Below is a small trained network, with its code and all its weights. Each question gives an input and a class and asks what happens when units are switched off, that is, made to give their printed mean instead of their output.

import numpy as np


def w(rows, s, z=0):
    codes = np.array(rows[::2]) - 128.0
    scale = np.full(codes.shape[1], s)
    scale[-1] = z or s
    return codes * scale


def norm(h):
    return h / np.sqrt((h * h).mean(-1, keepdims=True) + 1e-5)


def f(y):
    return np.maximum(y, 0)


def log_softmax(a):
    a = a - a.max(-1, keepdims=True)
    return a - np.log(np.exp(a).sum(-1, keepdims=True))


def net(x, mask):
    res = np.array(x, float).reshape(1, 6) / 4 @ E
    u = 0
    for l in range(4):
        y = f(norm(res) @ A[l][:, :-1].T + A[l][:, -1])
        res = res + np.where(mask[u : u + 11], y, B[l][:, -1]) @ B[l][:, :-1]
        u += 11
    return log_softmax(norm(res)[-1] @ U[:, :-1].T + U[:, -1])


A, B = {}, {}
E = w([
[168,148,9],'x0',
[124,149,95],'x1',
[126,2,104],'x2',
[18,167,102],'x3',
[44,77,190],'x4',
[121,167,95],'x5',
],0.0097)
A[0] = w([
[91,98,86,68],'0.n0',
[109,135,77,158],'0.n1',
[156,153,150,77],'0.n2',
[253,73,130,3],'0.n3',
[185,184,152,189],'0.n4',
[84,113,176,139],'0.n5',
[119,242,100,77],'0.n6',
[174,112,142,132],'0.n7',
[119,115,133,78],'0.n8',
[157,195,107,64],'0.n9',
[75,94,134,84],'0.n10',
],0.014,0.0047)
B[0] = w([
[55,100,27,159],'0.n0',
[41,183,142,187],'0.n1',
[115,134,92,152],'0.n2',
[228,93,37,223],'0.n3',
[157,246,125,246],'0.n4',
[106,208,104,223],'0.n5',
[25,254,97,254],'0.n6',
[168,147,160,182],'0.n7',
[134,137,118,133],'0.n8',
[157,227,97,194],'0.n9',
[104,137,86,183],'0.n10',
],0.0066,0.0055)
A[1] = w([
[39,139,173,112],'1.n0',
[139,155,142,30],'1.n1',
[169,34,83,120],'1.n2',
[140,47,159,173],'1.n3',
[118,97,80,145],'1.n4',
[72,163,34,196],'1.n5',
[95,123,217,3],'1.n6',
[138,142,100,107],'1.n7',
[86,132,100,56],'1.n8',
[111,118,245,49],'1.n9',
[95,123,218,11],'1.n10',
],0.011,0.0033)
B[1] = w([
[63,113,247,211],'1.n0',
[124,162,116,134],'1.n1',
[112,118,34,189],'1.n2',
[189,88,107,178],'1.n3',
[109,138,42,163],'1.n4',
[2,130,126,254],'1.n5',
[132,127,192,156],'1.n6',
[120,160,168,149],'1.n7',
[98,121,113,153],'1.n8',
[155,129,185,167],'1.n9',
[123,127,235,157],'1.n10',
],0.008,0.0066)
A[2] = w([
[219,49,114,175],'2.n0',
[141,68,237,254],'2.n1',
[251,31,112,116],'2.n2',
[75,112,147,122],'2.n3',
[127,135,135,76],'2.n4',
[198,117,163,95],'2.n5',
[126,30,136,136],'2.n6',
[161,249,101,65],'2.n7',
[134,90,120,41],'2.n8',
[206,31,140,191],'2.n9',
[48,114,139,152],'2.n10',
],0.011,0.004)
B[2] = w([
[179,39,46,224],'2.n0',
[228,2,160,240],'2.n1',
[203,97,46,235],'2.n2',
[101,82,134,195],'2.n3',
[129,128,119,128],'2.n4',
[90,97,73,163],'2.n5',
[149,190,82,187],'2.n6',
[166,162,206,254],'2.n7',
[132,102,97,134],'2.n8',
[234,90,77,221],'2.n9',
[49,73,170,245],'2.n10',
],0.0092,0.005)
A[3] = w([
[118,116,118,66],'3.n0',
[44,66,102,60],'3.n1',
[123,122,128,98],'3.n2',
[218,125,233,96],'3.n3',
[171,119,32,38],'3.n4',
[98,159,68,100],'3.n5',
[166,95,123,3],'3.n6',
[104,254,178,131],'3.n7',
[42,100,183,127],'3.n8',
[99,206,190,142],'3.n9',
[65,4,129,98],'3.n10',
],0.0081,0.0042)
B[3] = w([
[124,128,120,128],'3.n0',
[54,156,63,173],'3.n1',
[108,146,129,128],'3.n2',
[121,10,110,182],'3.n3',
[106,78,172,173],'3.n4',
[130,99,151,164],'3.n5',
[142,110,121,131],'3.n6',
[253,120,224,254],'3.n7',
[97,49,126,222],'3.n8',
[247,97,213,230],'3.n9',
[97,203,67,201],'3.n10',
],0.0057,0.0049)
U = w([
[71,154,128,210],'0',
[208,71,61,187],'1',
[62,87,65,21],'2',
[148,57,225,103],'3',
[64,118,181,153],'4',
[196,158,145,1],'5',
[152,253,121,131],'6',
],0.024,0.0041)

Each question gives the input, the list of numbers given to net, and the class t.
The units are the neurons (one row each of A and B). Each row of codes is followed by its name. A weight is (code - 128) times the scale printed after its matrix; where a second scale follows, it is the last column's (A, B and U).
mask holds one flag per neuron, layer by layer. A switched-off neuron (its flag False) gives its mean, the last column of its row in B, instead of its output. The means were averaged over made-up inputs and are rounded, as every weight is.
A unit's drop is (log p(t) with every unit on - log p(t) with that unit switched off) / (log p(t) with every unit on - log p(t) with every unit switched off).
The circuit of an input: a set's keep is (log p(t) with only the set's units on - log p(t) with every unit switched off) / (log p(t) with every unit on - log p(t) with every unit switched off). Starting from the 12 units with the biggest drops (on a tie, the unit counted first), units are removed one at a time, each time the one whose removal leaves the highest keep (on an exact tie, the one counted first), for as long as the keep stays at least 0.8.
circuit, biggest first: the units of the circuit, biggest drop first
k most important neurons: the k neurons with the biggest drops, biggest first
top k neurons in layer l: the k neurons of layer l with the biggest drops, biggest first
drop of u: that unit's drop, to one decimal
input [-8,7,-4,-6,-2,-4], class 1: circuit, biggest first : 1.n5, 1.n0
input [-4,7,-3,-7,-7,0], class 6: circuit, biggest first : 0.n4
input [-6,-6,-2,8,-1,-6], class 3: circuit, biggest first : 0.n6, 2.n1
input [4,7,3,3,4,-6], class 4: top 2 neurons in layer 0 : 0.n3, 0.n1
input [-8,2,1,-3,-4,-1], class 1: top 2 neurons in layer 0 : 0.n6, 0.n3
input [-1,-4,-4,0,6,7], class 3: top 2 neurons in layer 0 : 0.n3, 0.n0
input [-6,5,8,-3,4,5], class 1: 3 most important neurons : 0.n6, 1.n3, 1.n5
input [-3,2,-5,-8,0,-1], class 1: 4 most important neurons : 0.n6, 1.n5, 0.n3, 0.n5
input [-5,0,-5,-8,2,-3], class 1: top 2 neurons in layer 1 : 1.n5, 1.n0
input [-5,-8,-3,-7,0,0], class 1: 2 most important neurons : 0.n6, 0.n3
input [-6,6,0,-2,-5,3], class 6: 2 most important neurons : 0.n4, 2.n1
input [1,8,-2,-6,6,4], class 5: top 2 neurons in layer 0 : 0.n6, 0.n5
input [6,5,-4,3,3,3], class 0: drop of 0.n4 : 0.1
input [3,-1,-4,7,-2,-2], class 0: circuit, biggest first : 1.n5
input [8,6,1,3,-2,-2], class 0: drop of 1.n5 : 0.3
input [5,7,0,3,0,4], class 4: drop of 1.n5 : 0.3
input [2,-2,6,-1,8,1], class 2: drop of 1.n0 : 0.0
